Below is a small trained network, with its code and all its weights. Each question gives an input and a class and asks what happens when units are switched off, that is, made to give their printed mean instead of their output.

import numpy as np


def w(rows, s, z=0):
    codes = np.array(rows[::2]) - 128.0
    scale = np.full(codes.shape[1], s)
    scale[-1] = z or s
    return codes * scale


def f(y):
    return np.maximum(y, 0)


def log_softmax(a):
    a = a - a.max(-1, keepdims=True)
    return a - np.log(np.exp(a).sum(-1, keepdims=True))


def net(x, mask):
    res = np.array(x, float).reshape(1, 4) / 4 @ E
    y = f(res @ A[0][:, :-1].T + A[0][:, -1])
    res = res + np.where(mask, y, B[0][:, -1]) @ B[0][:, :-1]
    return log_softmax(res[-1] @ U[:, :-1].T + U[:, -1])


A, B = {}, {}
E = w([
[16,98,152,199],'x0',
[33,145,28,1],'x1',
[86,213,184,193],'x2',
[117,175,182,94],'x3',
],0.0071)
A[0] = w([
[142,201,102,145,108],'N1',
[141,136,119,106,109],'N2',
[129,134,63,116,147],'N3',
[98,216,127,75,234],'N4',
[84,142,249,187,164],'N5',
[174,166,133,186,193],'N6',
[214,95,187,209,146],'N7',
[136,199,121,112,140],'N8',
[132,111,103,80,137],'N9',
[115,39,145,105,189],'N10',
[102,103,101,125,217],'N11',
[225,110,48,167,128],'N12',
[182,88,116,117,122],'N13',
[122,126,149,157,146],'N14',
[99,114,153,78,136],'N15',
[188,163,203,123,210],'N16',
[205,139,160,69,105],'N17',
[149,205,158,82,120],'N18',
[88,122,37,159,183],'N19',
[158,29,103,101,179],'N20',
[40,216,131,107,111],'N21',
[186,192,209,182,211],'N22',
[152,134,75,132,83],'N23',
[109,156,55,110,132],'N24',
[171,129,205,144,179],'N25',
[156,107,119,150,201],'N26',
[121,39,63,103,182],'N27',
[71,75,58,133,106],'N28',
[231,114,157,73,116],'N29',
[185,61,113,155,86],'N30',
[112,112,114,210,201],'N31',
[77,146,118,152,194],'N32',
[99,212,124,84,251],'N33',
[140,234,128,127,88],'N34',
],0.012,0.0027)
B[0] = w([
[248,99,207,29,153],'N1',
[140,119,84,100,144],'N2',
[103,139,118,139,168],'N3',
[196,36,47,38,206],'N4',
[122,184,83,97,240],'N5',
[194,221,93,156,192],'N6',
[170,147,66,134,244],'N7',
[189,78,200,116,163],'N8',
[168,132,121,201,170],'N9',
[181,108,94,115,167],'N10',
[82,134,75,115,164],'N11',
[97,67,67,90,181],'N12',
[109,52,2,130,162],'N13',
[148,153,136,88,161],'N14',
[199,157,43,27,160],'N15',
[129,244,77,162,204],'N16',
[90,196,55,169,177],'N17',
[231,185,186,91,173],'N18',
[77,149,83,182,176],'N19',
[134,131,59,128,183],'N20',
[50,65,6,108,201],'N21',
[150,213,152,149,240],'N22',
[83,128,175,106,146],'N23',
[185,123,130,116,180],'N24',
[148,236,128,127,202],'N25',
[92,136,126,166,161],'N26',
[140,148,75,99,192],'N27',
[143,174,145,201,180],'N28',
[68,182,15,159,188],'N29',
[114,70,38,90,170],'N30',
[148,161,72,119,186],'N31',
[53,128,70,209,170],'N32',
[135,72,83,52,203],'N33',
[193,92,176,83,170],'N34',
],0.0056,0.011)
U = w([
[248,114,128,32,135],'0',
[157,159,126,155,154],'1',
[121,45,134,124,180],'2',
[104,53,114,93,128],'3',
[170,60,209,108,4],'4',
],0.011,0.0027)

Each question gives the input, the list of numbers given to net, and the class t.
The units are the neurons (one row each of A and B). Each row of codes is followed by its name. A weight is (code - 128) times the scale printed after its matrix; where a second scale follows, it is the last column's (A, B and U).
mask holds one flag per neuron, in row order. A switched-off neuron (its flag False) gives its mean, the last column of its row in B, instead of its output. The means were averaged over made-up inputs and are rounded, as every weight is.
A unit's drop is (log p(t) with every unit on - log p(t) with that unit switched off) / (log p(t) with every unit on - log p(t) with every unit switched off).
The circuit of an input: a set's keep is (log p(t) with only the set's units on - log p(t) with every unit switched off) / (log p(t) with every unit on - log p(t) with every unit switched off). Starting from the 12 units with the biggest drops (on a tie, the unit counted first), units are removed one at a time, each time the one whose removal leaves the highest keep (on an exact tie, the one counted first), for as long as the keep stays at least 0.8.
units of the circuit, in order: the units of the circuit, biggest drop first
unit that matters most: the unit with the biggest drop
top k neurons: the k neurons with the biggest drops, biggest first
drop of u: that unit's drop, to one decimal
input [6,2,5,6], class 3: unit that matters most -> N21
input [-8,-2,-2,4], class 1: units of the circuit, in order -> [N29, N17]
input [8,2,8,0], class 3: units of the circuit, in order -> [N21, N16]
input [-3,-5,8,8], class 0: top 3 neurons -> [N34, N1, N18]
input [5,7,6,-8], class 3: units of the circuit, in order -> [N21, N22]
input [0,8,-3,-1], class 3: units of the circuit, in order -> [N19, N18, N22]
input [-6,-2,-3,5], class 1: units of the circuit, in order -> [N29, N17]
input [6,8,7,8], class 3: top 2 neurons -> [N21, N32]
input [-2,-3,1,-3], class 1: units of the circuit, in order -> [N4, N33]
input [3,-1,0,-7], class 2: drop of N31 -> -0.1
input [4,4,8,1], class 2: drop of N4 -> -0.1
input [1,6,-2,-2], class 3: drop of N24 -> -0.1
